Below are the code and all the weights of a small trained network. Each question names an input and a target symbol and asks about switching units off, where a switched-off unit gives its printed mean instead of its output.

import numpy as np


def w(rows, s, z=0):
    codes = np.array(rows[::2]) - 128.0
    scale = np.full(codes.shape[1], s)
    scale[-1] = z or s
    return codes * scale


def norm(h):
    return h / np.sqrt((h * h).mean(-1, keepdims=True) + 1e-5)


def f(y):
    return y / 2 * (1 + np.tanh(0.7978845608 * (y + 0.044715 * y**3)))


def softmax(a):
    e = np.exp(a - a.max(-1, keepdims=True))
    return e / e.sum(-1, keepdims=True)


def log_softmax(a):
    a = a - a.max(-1, keepdims=True)
    return a - np.log(np.exp(a).sum(-1, keepdims=True))


def net(x, mask):
    ids = ['βεζηλστ'.index(c) for c in x.split()]
    T = len(ids)
    res = E[ids] + P[:T]
    r = norm(res)
    for j in range(3):
        rows = slice(3 * j, 3 * j + 3)
        q, k, v = (r @ M[0][rows].T for M in (Q, K, V))
        z = softmax(np.where(np.tri(T) > 0, q @ k.T / 3**0.5, -1e9)) @ v
        o = O[0][rows]
        res = res + np.where(mask[j], z, o[:, -1]) @ o[:, :-1]
    y = f(norm(res) @ A[0][:, :-1].T + A[0][:, -1])
    res = res + np.where(mask[3:7], y, B[0][:, -1]) @ B[0][:, :-1]
    return log_softmax(norm(res)[-1] @ U[:, :-1].T + U[:, -1])


Q, K, V, O, A, B = {}, {}, {}, {}, {}, {}
E = w([
[226,182,65],'β',
[61,170,33],'ε',
[100,174,22],'ζ',
[41,171,53],'η',
[2,166,98],'λ',
[48,171,49],'σ',
[200,183,239],'τ',
],0.005)
P = w([
[150,153,125],'0',
[121,103,92],'1',
[129,166,124],'2',
[120,90,103],'3',
[134,196,113],'4',
[123,79,105],'5',
[133,223,127],'6',
[125,68,109],'7',
[129,247,132],'8',
[127,53,109],'9',
[132,242,145],'10',
[126,44,111],'11',
],0.011)
Q[0] = w([
[107,153,43],'head 1',
[109,78,64],'head 1',
[137,131,148],'head 1',
[107,172,156],'head 2',
[166,84,125],'head 2',
[124,125,95],'head 2',
[95,248,134],'head 3',
[154,229,112],'head 3',
[98,156,89],'head 3',
],0.016)
K[0] = w([
[169,92,161],'head 1',
[130,43,121],'head 1',
[131,151,129],'head 1',
[156,170,168],'head 2',
[98,106,111],'head 2',
[142,127,91],'head 2',
[146,253,140],'head 3',
[99,253,144],'head 3',
[134,152,171],'head 3',
],0.018)
V[0] = w([
[129,38,144],'head 1',
[95,252,59],'head 1',
[197,80,133],'head 1',
[103,181,32],'head 2',
[99,95,157],'head 2',
[106,155,82],'head 2',
[253,147,193],'head 3',
[242,46,16],'head 3',
[189,134,33],'head 3',
],0.0058)
O[0] = w([
[164,175,176,33],'head 1',
[93,141,72,254],'head 1',
[132,119,165,134],'head 1',
[103,128,197,246],'head 2',
[111,181,89,60],'head 2',
[101,131,159,182],'head 2',
[78,113,255,164],'head 3',
[12,140,100,156],'head 3',
[51,90,87,212],'head 3',
],0.0074,0.0027)
A[0] = w([
[229,55,2,7],'neuron 1',
[86,163,175,138],'neuron 2',
[106,124,52,3],'neuron 3',
[85,86,60,205],'neuron 4',
],0.01,0.0021)
B[0] = w([
[255,166,188,148],'neuron 1',
[203,125,151,174],'neuron 2',
[157,105,72,170],'neuron 3',
[207,148,163,253],'neuron 4',
],0.0087,0.0049)
U = w([
[64,108,184,198],'β',
[94,108,72,74],'ε',
[4,130,85,170],'ζ',
[130,130,99,45],'η',
[144,153,105,6],'λ',
[132,151,96,35],'σ',
[169,194,175,213],'τ',
],0.017,0.0024)

Each question gives the input, a string of symbols that net reads in full, and the target symbol t.
The units are the heads (3 rows each of Q, K, V and O) and the neurons (one row each of A and B). Each row of codes is followed by its name. A weight is (code - 128) times the scale printed after its matrix; where a second scale follows, it is the last column's (O, A, B and U).
mask holds one flag per unit, heads first, then neurons. A switched-off unit (its flag False) gives its mean, the last column of its rows in O or B, instead of its output. The means were averaged over made-up inputs and are rounded, as every weight is.
A unit's drop is (log p(t) with every unit on - log p(t) with that unit switched off) / (log p(t) with every unit on - log p(t) with every unit switched off).
The circuit of an input: a set's keep is (log p(t) with only the set's units on - log p(t) with every unit switched off) / (log p(t) with every unit on - log p(t) with every unit switched off). Starting from all 7 units, units are removed one at a time, each time the one whose removal leaves the highest keep (on an exact tie, the one counted first), for as long as the keep stays at least 0.8.
circuit, biggest first: the units of the circuit, biggest drop first
unit that matters most: the unit with the biggest drop
k most important neurons: the k neurons with the biggest drops, biggest first
which heads matter: for each layer, one digit per head in row order, 1 if its drop is at least 0.15 and else 0, layers parted by /
drop when u is switched off: that unit's drop, to one decimal
input τ β η, target τ: which heads matter => 001
input ζ β ζ τ τ η, target β: which heads matter => 100
input β β σ ζ τ β η τ τ ζ λ τ, target ε: which heads matter => 101
input β β τ λ β ε β λ, target τ: circuit, biggest first => [head 3; neuron 1]
input τ λ λ σ, target τ: which heads matter => 001
input σ ζ τ τ λ λ τ λ σ σ, target τ: circuit, biggest first => [head 3; neuron 1; head 1]
input ε ζ λ ζ τ ζ β τ, target ε: circuit, biggest first => [head 3]
input η ζ τ ζ σ τ β λ β ζ, target τ: 2 most important neurons => [neuron 4; neuron 1]
input β λ ζ ε ζ β β τ σ ζ, target β: which heads matter => 110
input β τ τ β, target β: circuit, biggest first => [head 3; head 1]
input ε β ζ β ζ ε ε λ ζ β, target τ: 2 most important neurons => [neuron 4; neuron 1]
input η σ τ ζ λ τ β σ, target β: circuit, biggest first => [head 1; neuron 4]
input τ ζ η β τ τ τ ε τ λ λ ζ, target τ: 2 most important neurons => [neuron 1; neuron 4]
input ζ λ σ β η τ η τ, target β: most important neuron => [neuron 2]
input σ τ λ τ ε τ ε β, target β: circuit, biggest first => [head 1; head 3]
input η λ β τ ε ζ τ τ τ β τ ζ, target ζ: 2 most important neurons => [neuron 1; neuron 2]
input τ λ λ ε, target τ: 2 most important neurons => [neuron 1; neuron 4]
input τ β β β β ζ β ζ ε, target ζ: which heads matter => 100
input ε ζ ζ τ τ λ η τ τ σ, target β: 2 most important neurons => [neuron 1; neuron 3]
input ε η ε τ σ λ β ε, target τ: unit that matters most => neuron 4
input β ζ τ λ τ τ τ τ σ β ζ τ, target ζ: drop when neuron 3 is switched off => 0.0
input τ σ τ η σ τ τ β ζ β, target ζ: drop when neuron 1 is switched off => 0.3
input β β τ τ ε λ, target β: drop when head 1 is switched off => 0.3
input ε τ β ε, target β: drop when head 1 is switched off => 0.4
